Here is a tiny trained network, its code and every weight. The questions are about switching its units off for an input and a class, where a switched-off unit gives its printed mean instead of its output.

import numpy as np


def w(rows, s, z=0):
    codes = np.array(rows[::2]) - 128.0
    scale = np.full(codes.shape[1], s)
    scale[-1] = z or s
    return codes * scale


def norm(h):
    return h / np.sqrt((h * h).mean(-1, keepdims=True) + 1e-5)


def f(y):
    return y / 2 * (1 + np.tanh(0.7978845608 * (y + 0.044715 * y**3)))


def log_softmax(a):
    a = a - a.max(-1, keepdims=True)
    return a - np.log(np.exp(a).sum(-1, keepdims=True))


def net(x, mask):
    res = np.array(x, float).reshape(1, 3) / 4 @ E
    u = 0
    for l in range(3):
        y = f(norm(res) @ A[l][:, :-1].T + A[l][:, -1])
        res = res + np.where(mask[u : u + 5], y, B[l][:, -1]) @ B[l][:, :-1]
        u += 5
    return log_softmax(norm(res)[-1] @ U[:, :-1].T + U[:, -1])


A, B = {}, {}
E = w([
[142,83,140,160,88,202,85,229,82,78,124],'x0',
[128,229,160,182,207,107,192,3,205,93,88],'x1',
[134,181,181,146,51,85,243,227,206,110,219],'x2',
],0.0012)
A[0] = w([
[126,197,181,150,114,85,254,126,208,104,163,2],'0.n1',
[117,157,152,143,201,112,102,44,144,147,80,35],'0.n2',
[144,217,194,169,105,98,245,131,235,107,165,45],'0.n3',
[137,145,128,120,132,109,148,128,130,122,133,80],'0.n4',
[121,104,117,120,162,137,99,69,104,123,92,122],'0.n5',
],0.003,0.00088)
B[0] = w([
[52,205,40,189,109,123,244,221,214,173,156,227],'0.n1',
[225,80,126,117,163,202,107,19,35,36,77,166],'0.n2',
[33,223,51,168,142,85,202,182,249,236,160,252],'0.n3',
[154,54,85,73,131,163,125,131,115,152,100,127],'0.n4',
[101,244,120,124,112,145,223,101,193,56,187,148],'0.n5',
],0.002,0.004)
A[1] = w([
[125,151,144,114,84,155,105,171,97,91,160,49],'1.n1',
[132,82,225,123,12,69,183,248,148,165,200,1],'1.n2',
[139,71,125,25,88,94,80,40,74,247,114,127],'1.n3',
[127,74,114,91,57,189,63,251,43,44,157,108],'1.n4',
[135,154,117,142,163,130,181,113,141,97,126,106],'1.n5',
],0.0018,0.00084)
B[1] = w([
[145,93,172,166,121,122,97,124,150,161,127,121],'1.n1',
[137,141,97,124,248,195,72,14,67,85,30,238],'1.n2',
[67,185,150,103,183,26,187,143,184,60,217,153],'1.n3',
[170,133,251,209,95,114,128,169,180,195,72,245],'1.n4',
[115,82,100,46,82,166,116,164,63,99,133,146],'1.n5',
],0.002,0.0013)
A[2] = w([
[121,130,151,95,134,87,137,104,126,127,153,151],'2.n1',
[134,124,153,163,131,133,118,145,120,134,117,74],'2.n2',
[160,106,178,158,97,154,98,157,116,145,91,6],'2.n3',
[121,156,75,138,111,129,180,132,171,144,131,16],'2.n4',
[145,150,119,123,153,159,132,3,109,55,97,47],'2.n5',
],0.0046,0.0011)
B[2] = w([
[134,125,133,108,144,117,97,78,91,75,145,133],'2.n1',
[128,112,132,125,111,166,127,115,121,159,109,137],'2.n2',
[187,75,181,155,91,169,116,142,112,155,77,177],'2.n3',
[103,158,89,125,91,161,151,160,158,138,118,224],'2.n4',
[209,104,3,94,135,244,140,72,64,56,138,254],'2.n5',
],0.0042,0.0031)
U = w([
[192,49,244,178,87,165,72,181,94,177,69,149],'0',
[56,241,65,172,113,122,237,182,232,174,142,178],'1',
[83,125,176,81,174,2,79,87,106,110,182,6],'2',
[208,128,20,100,158,223,137,29,65,42,131,187],'3',
],0.0066,0.0017)

Each question gives the input, the list of numbers given to net, and the class t.
The units are the neurons (one row each of A and B). Each row of codes is followed by its name. A weight is (code - 128) times the scale printed after its matrix; where a second scale follows, it is the last column's (A, B and U).
mask holds one flag per neuron, layer by layer. A switched-off neuron (its flag False) gives its mean, the last column of its row in B, instead of its output. The means were averaged over made-up inputs and are rounded, as every weight is.
A unit's drop is (log p(t) with every unit on - log p(t) with that unit switched off) / (log p(t) with every unit on - log p(t) with every unit switched off).
unit that matters most: the unit with the biggest drop
k most important neurons: the k neurons with the biggest drops, biggest first
top k neurons in layer l: the k neurons of layer l with the biggest drops, biggest first
drop when u is switched off: that unit's drop, to one decimal
input [1,-3,-4], class 0: 2 most important neurons	(0.n3 1.n4)
input [-4,6,-1], class 3: 3 most important neurons	(0.n2 2.n5 1.n4)
input [-5,-6,-6], class 2: 4 most important neurons	(1.n2 1.n3 2.n5 0.n2)
input [-6,4,-2], class 3: unit that matters most	0.n2
input [-2,-4,-4], class 2: top 2 neurons in layer 0	(0.n1 0.n3)
input [1,-5,-8], class 0: top 2 neurons in layer 0	(0.n3 0.n2)
input [-6,-5,2], class 2: top 2 neurons in layer 2	(2.n5 2.n1)
input [-8,-8,3], class 2: top 2 neurons in layer 0	(0.n3 0.n1)
input [-6,-6,-1], class 2: drop when 0.n1 is switched off	0.2
input [-8,-7,1], class 2: drop when 0.n1 is switched off	0.1
input [6,2,-2], class 0: drop when 0.n3 is switched off	0.1
input [8,-3,-1], class 0: drop when 2.n5 is switched off	0.0
